In the rows, 128 means zero.
Here are made-up nodes, facts about them, and rows of numbers that follow some of those facts. Name the node behind each unnamed row.

There are 2 kinds of fact about the nodes: κ, λ.
{Q_124 Q_505 Q_921} κ Q_953
{Q_13 Q_352 Q_356 Q_39} κ Q_891
{Q_134 Q_185 Q_453} κ Q_535
{Q_15 Q_395 Q_563 Q_986 Q_996} κ Q_926
{Q_156 Q_413 Q_62 Q_652 Q_76 Q_984} κ Q_530
{Q_165 Q_321} κ Q_34
{Q_181 Q_525 Q_679 Q_821} κ Q_508
{Q_202 Q_288 Q_34 Q_535 Q_977} κ Q_164
{Q_208 Q_75} κ Q_395
{Q_240} κ Q_88
{Q_241 Q_900 Q_931} κ Q_984
{Q_242 Q_452 Q_608 Q_794 Q_955 Q_970} κ Q_36
{Q_249 Q_406 Q_465} κ Q_800
{Q_290 Q_536 Q_635 Q_969} κ Q_652
{Q_297 Q_322 Q_440} κ Q_452
{Q_311 Q_833 Q_891} κ Q_420
{Q_323 Q_834 Q_920} κ Q_977
{Q_516 Q_607 Q_972} κ Q_240
{Q_52 Q_816 Q_971} κ Q_505
{Q_586 Q_653 Q_736} κ Q_76
{Q_723 Q_752 Q_787 Q_982} κ Q_970
{Q_767 Q_978} κ Q_311
{Q_124 Q_242 Q_288 Q_356 Q_406 Q_413 Q_440 Q_453 Q_563 Q_586 Q_635 Q_752 Q_821 Q_833 Q_978} λ vomuk
{Q_13 Q_134 Q_15 Q_241 Q_249 Q_297 Q_323 Q_52 Q_736 Q_75 Q_787 Q_921 Q_955 Q_969 Q_972} λ sastor
{Q_156 Q_185 Q_208 Q_321 Q_322 Q_39 Q_516 Q_525 Q_536 Q_653 Q_767 Q_794 Q_920 Q_931 Q_971 Q_982 Q_996} λ nupok
{Q_165 Q_202 Q_290 Q_352 Q_465 Q_607 Q_608 Q_62 Q_679 Q_723 Q_816 Q_834 Q_900 Q_986} λ gridres

Known rows:
Q_311: [146 120 118 116  82  91 155 106 111 156  63 160 122 105 111 123 181 107
 127 124 100 124  93 142 202 146 139  82 207 117  99 115 102 129  92 175
 125 139 139 145  76 164 177]
Q_290: [ 96 134 147 152 108  80 166 120  61 122 100 110 153  92 109 116 184  77
 118 142  81 135 108 105 191 177 148  97 131 107 134 127 108 141 110 148
  91 139 113 126  91 149 172]
Q_977: [139 115 129 134  77  77 137 118 138 160  71 145 115 115 114  96 178 127
 108 112 107 106  96  93 178 165 139  93 184 134 132 133 111 150 109 170
 110 129 110 151  89 165 170]
Q_241: [117 131 137 149  97  91 185 111  33 128  90 127 161 119 131 105 198 102
 122 116  95 130  93  97 152 154 113  94 170 109 125 134  95 105  97 165
 106 130 108 163  92 163 175]
Q_164: [142 115 128 131  77  81 140 117 126 162  72 144 115 112 113  99 180 128
 111 115 105 110  98  98 177 165 141  90 184 132 127 130 110 149 109 170
 112 131 113 151  90 165 171]
Q_249: [111 107 147 152  92 101 179 116  60 141  91 145 124 113 131 110 215 115
 102 114  93 123 112 112 160 142 133  89 181 115 109 133  95 117 121 161
 117 123 106 161  96 175 169]
Q_608: [112 130 154 143  97  74 169 151  71 131 113 134 132 117 124 122 201 110
 117 138 102 128 115 124 186 148 154 115 148 115 106 143 107 146 119 129
 119 132 115 129 103 158 157]
Q_679: [108 108 147 149 106  80 167 139  83 145  95 144 114 119 118 129 230 103
 111 132  97 117 108 106 184 154 182  93 147 121  96 125  92 155 112 154
 114 124 123 131 116 159 153]
Q_465: [112 119 146 144 103  87 173 135  82 145 104 141 128 117 125 123 208 105
 114 131 101 113 107 110 187 148 163 102 147 119  99 136  96 151 110 145
 113 129 124 132 111 155 158]
Q_208: [128 107 130 134  70 127 178 123  94 158 109 153 125  89 135 143 172 129
  93 146  77 128 106 108 182 172 159  95 160 104 106 147 100 133 112 117
 111 125 102 165 120 150 157]
Q_972: [135 112 157 141  96 114 186 109  35 152 101 157 147 100 151 117 207 125
 105  97  96 125 119  97 186 136 124 105 175 119  90 134 104 127 141 147
 121 139 118 157  79 184 188]
Q_955: [115 118 157 149  88  87 172 132  51 130  99 139 128 113 132 110 207 121
 104 123  98 138 119 127 155 140 125  97 181 111 116 140 105 114 128 143
 122 125 101 157  87 179 172]
Q_185: [120 116 146 153  76 100 163 120 128 129 102 160 117 110 121 117 194 111
 101 122  94 105  88  84 186 155 154  97 171 104 112 147 115 140 112 129
 112 100 108 176  83 157 149]
Q_297: [114 118 158 149  86  83 171 135  48 127 100 137 127 114 133 111 209 124
 106 124  99 142 122 130 153 141 124  99 183 110 115 140 109 111 130 139
 125 125  99 156  86 180 172]
Q_88: [160 111 128 115  81  95 150 111  81 173  76 147 132  98 125 118 185 127
 126 114 100 124 105 103 194 169 143  88 184 126 103 122 107 149 116 165
 115 146 123 146  82 170 185]
Q_240: [172 111 133 111  85 101 153 109  69 180  81 153 141  94 132 123 186 134
 129 106 103 123 107  95 204 166 141  98 179 128  91 122 112 155 126 160
 117 151 128 148  76 174 192]
Q_535: [142 117 129 135  77  79 138 117 137 160  71 147 115 115 114  95 178 128
 107 113 108 106  95  91 179 164 138  92 186 132 131 134 112 150 109 171
 110 131 110 150  87 162 169]
Q_156: [127 124 136 139  85 102 172 111  67 125  99 137 145 100 120 132 192  93
 127 137  79 133  82  93 180 178 149  88 162  88 109 131 108 126  97 133
 104 113 114 175  84 149 160]
Q_440: [121 112 143 168  93  93 170 153  70 134  93 137 135 119 140 110 199 120
 113 119 109 151 109 136 189 172 122  86 161 112 113 149 112 142 110  99
 133 135 104 141  90 182 160]

Name these rows:
No name comes twice in this set of rows, the named rows included.
[117 112 129 159  90 130 184 121  89 154  90 137 146 112 140  94 193 101
 121 105  96 117 112 123 196 169 116  64 171 106 102 147 101 151 105 120
 111 133 113 141 103 173 160] : Q_124
[134 124 155 135 105 100 181 130  56 155 117 153 152 103 141 129 200 117
 120 113 104 115 113  94 215 144 154 122 139 123  82 137 104 162 130 133
 116 145 132 130  92 165 176] : Q_607
[118 114 131 165  99 114 188 125  96 138  83 159 139 115 136 114 192  99
 112 107 104 135  96 143 217 153 120  78 175 111  99 136 100 135  91 120
 135 136 126 140  86 176 162] : Q_833
[116  90 136 174 103 103 173 137  85 151  74 151 115 123 135 117 227 109
 107 109  99 137 101 115 189 176 148  63 158 120 102 129  94 152 102 128
 125 127 112 143 105 180 155] : Q_821
[144  90 126 127  86  78 138 119  96 170  55 146  94 112 106 123 223 121
 119 126  93 125  99 109 167 179 174  64 186 129 104 105  95 148 108 184
 115 126 120 150 101 170 166] : Q_181
[114 110 138 179  93 106 173 137 117 142  86 150 134 125 140  94 192 114
  99  98 109 121  98 105 197 166 119  85 160 122 123 152 107 152 104 117
 122 127 104 145  95 175 156] : Q_288
[147 106 112 115  69 108 151 119 101 187  80 138 123  95 128 125 158 144
 102 137  91 126 114 117 176 179 146  89 173 133 124 134  97 141 108 159
 111 152 103 140 123 155 178] : Q_395
[120 119 129 169 103 105 181 127  64 139  84 128 161 116 136 105 188  97
 122 112  99 143  89 110 194 185 114  76 150 109 124 139 103 139  89 122
 114 140 110 143  93 167 167] : Q_413
[117 118 129 165 100 115 191 121 102 134  80 166 138 115 137 118 190  91
 113 108 104 136  91 154 226 142 116  80 183 106  96 134 101 129  84 123
 140 136 136 138  78 176 160] : Q_356
[130 117 148 137  77  94 164 133  77 127 109 149 122 103 124 137 201 114
 119 141  88 137  99 118 178 161 156  95 172  93  98 141 118 130 115 115
 119 109 111 171  82 164 152] : Q_794
[126 121 137 135  83 111 182 106 106 123  96 176 124  97 118 145 194  88
 118 132  88 127  83 139 214 133 149  91 195  85  80 127 107 117  94 135
 130 111 139 170  68 159 153] : Q_39
[117 143 135 142 107  78 180 131  54 131 105 122 165 122 122 117 191  91
 134 132 102 120  87  96 182 161 144 108 135 112 117 137  96 139  87 149
 102 137 124 136 107 142 164] : Q_900
[105 117 134 176 105 105 173 117  64 130  77 117 157  94 124 102 180  84
 113 119  83 155 101 116 200 201 114  68 144 103 140 129 113 140 101 122
 104 142 102 137  81 170 173] : Q_635
[149 107 125 120  83  88 145 116  96 168  70 142 116 107 115 118 193 123
 123 124  97 120  99 111 176 171 151  78 184 123 109 121 101 145 105 172
 113 137 122 147  96 165 172] : Q_800
[128 109 132 135  73 122 175 120  94 152 111 153 125  93 131 140 181 120
 101 142  79 127 103 107 183 167 159  93 162 102 103 143 102 134 112 122
 112 119 107 167 110 152 155] : Q_996

The same nodes again, as new rows of numbers:
Named rows:
Q_156: [116 106 121 152  95  90 142 110 120 138  89 187 115 114 114 126 117 132
 146 195 146 143 139 109 157 171 107 113 166 122 119 137  83 123 148 159
 101  96 131  96 126 148 124 131 174  91 153 107 156]
Q_36: [135 106 144 140 128 115 143 155 114 122 119 152  88 120 139 114 135 110
 159 162 138  95 158  96 162 170 119 134 130 127  88 172 155 184 172 114
 103 164 120 168 135 145 126 116 128 120 110 157 108]
Q_816: [131  83 174 124 124  39 104 127 123  72 105 125 124  87 117 117  69  95
 183 114 174 133  86  96 102 173 121 101 178 113  86  99 211 138 134 114
 163 147 165 145  65 133  69 122 112 107 144  58  92]
Q_164: [127 109 151 143 112 121 111 138 120 148 124 141 114 107 145 110 116  95
 137 176 120 121 133 102 147 123 127 135 153 152 106 170 150 147 158 120
  92 186 117 148 133 113 146 148  97 121 103 131 123]
Q_75: [119 157 189  75 114 144 153 106 146 143 113 143 107 151 161 134  71 141
 182 136 199 178 115 199 148  97 188 112 154 147 107 161 145 180 143 122
 156 134 124 135 191 175 106 123 145 100 167 149 135]
Q_978: [ 85 157 141 138  84  88 152 126 122  82 148 128 100 130  69 139 133  91
 146 199  76 148  92 116 131 135 152  93 186 139 166 116 185 166 210 112
 140 118 142 135 117 131 145 143 190 131 112 193  93]
Q_767: [ 91 149 135 137  85  59 147 137 133 108 133 178  98 133 112 139 124  88
 154 217  93 144  91  72 129 183 142  60 183 127 163 159 154 163 175 164
 136 115 127 105 161 111 165 144 188 127 160 136 101]
Q_982: [137 103 150 140 124  40 125 131 104 114 112 176  60 145 152 140 122 118
 161 178 140  82 155 111 178 224 107 114 146  59 102 164 118 205 161 166
 100 114 121 179 175 175 113 122 187 121 104 139 139]
Q_530: [128 102 117 151 107 141 154 144 120 134 102 159 118 107 114  97 132 123
 153 173 149 132 149  97 156 137 115 129 136 156  90 150 131 131 158 110
 102 147 127 119 106 132 130 120 126 103 132 136 125]
Q_608: [148  97 151 134 112  55 150 153  99 108  90 131  61 134 135 142  89 114
 121 123 151  91 132 130 147 173 104 112 133  97  62 143 182 178 162 152
 138 129 139 173 123 144 113 123 159 103 107 150 110]
Q_834: [143  92 165 131  94  55  91 124 105 151  97 103  92 108 138 142  46 101
  77 137 121 116  93 135 129  91 115 125 166 132  99 136 171 127 124 164
 109 164 127 149 134  86 154 181 105 101  81 117 125]
Q_563: [113 130 171 145  95 125 141  88 100 137 116 131 124 132 117 138  83 131
 169 165 157 151 108 177 158  98 156 123 195 135 126 130 152 174 200 114
 143 142 134 158 131 164  84 118 169 124 118 176 129]
Q_185: [119 110 161 147  97  55  74  95 117 159 119 147 114 113 150 138  72 101
 116 192 104 117 106 109 146 126 124 123 197 114 140 162 109 133 134 185
  70 156 104 137 180 112 159 183 124 118  97  92 162]
Q_420: [118 130 135 137 106 121 154 156 125 119 134 151 108 113 122 108 130  94
 159 186 114 130 122  80 139 144 135 103 147 157 116 167 176 162 178 109
 125 159 127 130 123 113 149 130 133 125 139 157  89]
Q_297: [149 126 159  80 148  76 138 147 146  78 119 137  48 155 146 142 135 115
 155 138 137 100 156 141 171 181 124 146 109  92  84 148 164 195 150 129
  99 111 124 184 174 207 127 136 154  95 100 154 140]
Q_165: [139  94 163 136  98  55  94 123 104 145  89 107  95 106 136 141  52 100
  77 139 125 112  91 135 126  98 116 127 166 138  97 136 176 124 124 165
 109 162 130 149 128  88 151 176 110 102  88 120 127]
Q_525: [126 107 151 166 112  81 143 116 140 137 105 160 128 124 167 158 122  91
 156 194 119 124 105 114 115 170  90 134 188 132 108 173 116 165 213 184
 112 127 107 134 140 132 118 129 173  80 179 110 152]
Q_679: [147 101 151 156 108  78 164 138 125 121  80 127 105 117 152 162  93  90
 118 142 137 115  94 138  97 138  80 135 157 144  68 147 179 155 206 171
 153 135 128 148  90 105 118 120 156  65 160 130 116]
Q_635: [ 90  95 111 126  78 142 162  92  94 135 102 135 107  87  74 101 166 144
 128 182 146 127 140 135 160 120 111 149 174 107 138  63 117  95 176 125
 115  99 173 111  87 165 109 105 160  57 103 160 161]

Name these rows:
No name comes twice in this set of rows, the named rows included.
[106 112 121  69 101 145 168 120 151 119  96 142  86 104 111 105 172 145
 127 157 164 148 150 131 153 128 122 149 132 119 117  84 119  91 130 136
 113  86 158  90 132 180 146 127 142  25 144 122 170] : Q_969
[137  92 124 141  90  87 159 135 106 120  67 144  87 105 104 125  90 137
 109 138 160 133 131 127 141 133 101 107 132 137  72 118 148 114 139 140
 138 100 151 106  83 123 115 128 151  81 133 133 124] : Q_62
[148 104 157 145 104  72 153 137 122 119  80 130  97 124 141 153  78  99
 120 128 140 121  94 139 115 137 100 116 153 140  75 143 179 149 183 152
 152 129 132 136  98 114 111 129 156  85 152 133 108] : Q_465
[129 110 154 150 115  82 130 115  93 104 124 126  86 135 110 140 125 116
 155 162 120 100 138 144 172 156 119 140 165  95 109 122 153 191 202 117
 106 121 133 188 126 186  96 123 174 123  79 185 131] : Q_242
[113  97 177 137 132  41  88 102 138  90 126 160 147  92 128 120  98  93
 225 175 159 139  93  78 123 207 131 103 207  98 131 124 143 148 144 133
 128 139 143 139 114 162  74 133 131 118 165  25 127] : Q_971
[ 91  89 113 129  78 114 160 102 109 155  90 183 104  88 116 109 160 148
 137 195 162 130 137  98 162 165 104 116 171  95 138 106  71  97 138 177
 107  93 158  81 128 148 129 110 166  55 151 110 173] : Q_536
[131 122 176  86 142  92 120 125 176  74 132 125 114 115 135 125 113  94
 189 143 148 151 115 123 124 152 140 137 157 135 107 119 175 148 150 107
 124 130 133 140 126 187 108 150 124  83 158  79 137] : Q_921
[104 132 178 131  93 111 148  84 104 178 103 190 117 140 166 140  62 137
 192 175 198 157 101 162 162 133 173  79 190 116 126 178 105 188 157 158
 153 139 122 130 193 143  90 108 168 127 175 132 135] : Q_208
[124 121 161 160 108 107 139 100 119 113 120 117 127 124 109 146 117 103
 154 168 118 130 106 151 138 121 115 145 191 142 117 121 158 160 222 118
 115 134 128 156  98 160  94 128 175 107 122 162 134] : Q_406
[ 97 178 147  69 106  85 158 159 178  68 151 133  77 147 101 136 140  85
 147 182  88 167 100 105 123 142 169  87 144 153 150 135 200 158 165 126
 146  98 127 111 168 140 186 170 169  97 153 156  99] : Q_13

Now the same nodes, written a new way:
Some rows with their names:
Q_996: [ 73 193 126 114 138 111  96 179 163 114 119 114  86]
Q_926: [ 71 194 112 139 125 143 116 156 136 155 111 152 126]
Q_311: [126 178 152 146 119 132 144 185 131  89 107 177 206]
Q_452: [ 99 107  75 134 119 107 139 185 128 103 118 158 164]
Q_88: [ 93 138 130 152 110 108 124 173 123 145 113 103 115]
Q_323: [135 169 127 104 143  98  99 170 115  83 120 108 136]
Q_977: [ 74 138 152 130 129 108 119 181 100 109 115 122 185]
Q_164: [ 75 138 149 131 128 110 121 180 103 110 114 124 183]
Q_723: [134 124  45 116 149 106 124 191 148  94 120  94 143]
Q_134: [135 170 128 104 143  98  98 170 115  86 121 105 136]
Q_505: [119 110 162 142 136 110 118 180 124 148  77 188  70]
Q_953: [111 121 150 143 131 113 121 177 125 141  89 171  99]
Q_971: [111 130 165 116 147  86  97 195 155 107  90 139  44]
Q_508: [ 93 143 133 145 121 120 126 171 126 134 108 140 140]
Q_406: [138 131 104 113 137 131  95 188 138 122 103  99 113]
Q_652: [ 79  90 151 146 121 134 125 141 138 159 123 131 218]
Q_536: [ 81 116 154 119 136 106 102 166 165 117 127  98 155]
Q_62: [119 116 103 126 151 126 115 158 153 134 122  76 178]
Q_13: [185 211 132 117 135 117 119 175 140  61 114 156 166]

Which node is each row?
No name comes twice in this set of rows, the named rows included.
[140 192 156 147 117 136 148 190 134  77 106 187 225] : Q_891
[ 90 156 142 118 135  94 102 189 157  99 114 105  97] : Q_525
[149 127 114 122 163 108 108 184 144 128  88 116  69] : Q_816
[ 99 105  70 133 118 106 139 187 130  99 120 159 163] : Q_970
[132 212  99 112 141 123  96 151 141 119 119 130  91] : Q_15
[ 98 111  80 135 120 108 137 184 128 105 117 157 161] : Q_36
[ 68 203 122 114 138 116  94 175 165 118 118 115  79] : Q_208
[164 190 109 127 148 127 130 193 151  74 110 117 190] : Q_352
[ 90 152 140 127 121  78  99 192 152 119 122  49  52] : Q_516
[123 176 149 146 119 131 141 184 131  94 108 173 204] : Q_420
[151 176 113 113 138 106 103 162 134 105 118 120 105] : Q_249
[170 149 137 113 149  98  97 167 133 115  92 157  50] : Q_52

